Below is a small trained network, with its code and all its weights. Each question gives an input and a class and asks what happens when units are switched off, that is, made to give their printed mean instead of their output.

import numpy as np


def w(rows, s, z=0):
    codes = np.array(rows[::2]) - 128.0
    scale = np.full(codes.shape[1], s)
    scale[-1] = z or s
    return codes * scale


def f(y):
    return np.maximum(y, 0)


def log_softmax(a):
    a = a - a.max(-1, keepdims=True)
    return a - np.log(np.exp(a).sum(-1, keepdims=True))


def net(x, mask):
    res = np.array(x, float).reshape(1, 8) / 4 @ E
    y = f(res @ A[0][:, :-1].T + A[0][:, -1])
    res = res + np.where(mask, y, B[0][:, -1]) @ B[0][:, :-1]
    return log_softmax(res[-1] @ U[:, :-1].T + U[:, -1])


A, B = {}, {}
E = w([
[191,107,126,103,164,128,110,66,153,151],'x0',
[165,154,44,100,147,121,23,121,104,168],'x1',
[73,150,142,246,193,219,157,133,131,166],'x2',
[129,141,121,157,156,172,150,122,149,149],'x3',
[126,97,170,110,149,124,151,127,115,98],'x4',
[147,129,157,166,189,112,89,117,145,142],'x5',
[107,169,119,111,109,190,139,189,130,60],'x6',
[123,129,111,131,76,148,137,184,185,137],'x7',
],0.011)
A[0] = w([
[85,119,138,68,75,104,123,110,182,79,245],'neuron 0',
[134,133,83,68,53,132,82,132,180,93,170],'neuron 1',
[186,111,72,92,60,97,78,91,154,81,247],'neuron 2',
[60,134,207,126,117,117,98,86,122,149,141],'neuron 3',
[157,82,92,141,104,128,77,133,160,166,185],'neuron 4',
[1,201,167,161,98,176,213,204,182,88,252],'neuron 5',
[159,78,141,154,192,45,129,6,112,114,242],'neuron 6',
[102,84,92,166,115,147,175,184,135,107,140],'neuron 7',
[129,163,49,155,187,152,42,87,115,238,221],'neuron 8',
],0.0083,0.0021)
B[0] = w([
[131,138,135,126,90,112,177,137,12,152,185],'neuron 0',
[136,162,113,116,47,102,166,240,155,163,192],'neuron 1',
[168,134,110,43,38,112,146,134,152,146,206],'neuron 2',
[121,116,162,149,137,168,113,83,116,131,151],'neuron 3',
[106,160,106,103,120,102,135,151,141,119,171],'neuron 4',
[89,131,82,208,167,178,205,164,80,131,255],'neuron 5',
[107,58,199,101,160,108,103,77,135,158,202],'neuron 6',
[93,123,133,159,134,157,147,184,151,135,173],'neuron 7',
[67,235,119,151,157,74,81,112,239,56,228],'neuron 8',
],0.011,0.016)
U = w([
[107,191,77,122,140,127,7,119,255,52,37],'0',
[229,132,100,38,27,133,144,210,118,159,61],'1',
[90,92,95,203,133,243,208,186,74,106,255],'2',
[143,15,215,72,160,105,107,46,134,163,102],'3',
],0.0072,0.00098)

Each question gives the input, the list of numbers given to net, and the class t.
The units are the neurons (one row each of A and B). Each row of codes is followed by its name. A weight is (code - 128) times the scale printed after its matrix; where a second scale follows, it is the last column's (A, B and U).
mask holds one flag per neuron, in row order. A switched-off neuron (its flag False) gives its mean, the last column of its row in B, instead of its output. The means were averaged over made-up inputs and are rounded, as every weight is.
A unit's drop is (log p(t) with every unit on - log p(t) with that unit switched off) / (log p(t) with every unit on - log p(t) with every unit switched off).
The circuit of an input: a set's keep is (log p(t) with only the set's units on - log p(t) with every unit switched off) / (log p(t) with every unit on - log p(t) with every unit switched off). Starting from all 9 units, units are removed one at a time, each time the one whose removal leaves the highest keep (on an exact tie, the one counted first), for as long as the keep stays at least 0.8.
circuit, biggest first: the units of the circuit, biggest drop first
top k neurons: the k neurons with the biggest drops, biggest first
drop when u is switched off: that unit's drop, to one decimal
input [-6,4,8,-2,5,-1,-4,-3], class 0: top neuron : neuron 8
input [3,-1,-1,-1,-4,3,7,-2], class 1: circuit, biggest first : neuron 8; neuron 5
input [2,-5,5,0,-3,2,-2,-6], class 3: circuit, biggest first : neuron 6; neuron 5
input [-1,-7,-5,-6,2,-2,3,5], class 2: top 3 neurons : neuron 5; neuron 7; neuron 4
input [7,-8,3,4,-7,7,5,-7], class 3: top 2 neurons : neuron 6; neuron 1
input [3,-4,6,-1,5,-2,-3,-4], class 3: circuit, biggest first : neuron 6; neuron 5
input [-2,8,-1,-7,-3,7,5,8], class 1: top 3 neurons : neuron 1; neuron 2; neuron 6
input [1,2,5,4,-7,-1,1,5], class 0: top 2 neurons : neuron 8; neuron 0
input [-7,-5,-6,-2,3,-6,0,1], class 2: top 2 neurons : neuron 5; neuron 7
input [5,-7,1,2,-7,5,-6,-2], class 3: drop when neuron 6 is switched off : 0.1
input [-5,-1,-5,8,-8,-2,-4,-6], class 0: drop when neuron 0 is switched off : 0.5
input [-3,0,-6,-5,3,-5,-7,-7], class 3: drop when neuron 6 is switched off : 2.3
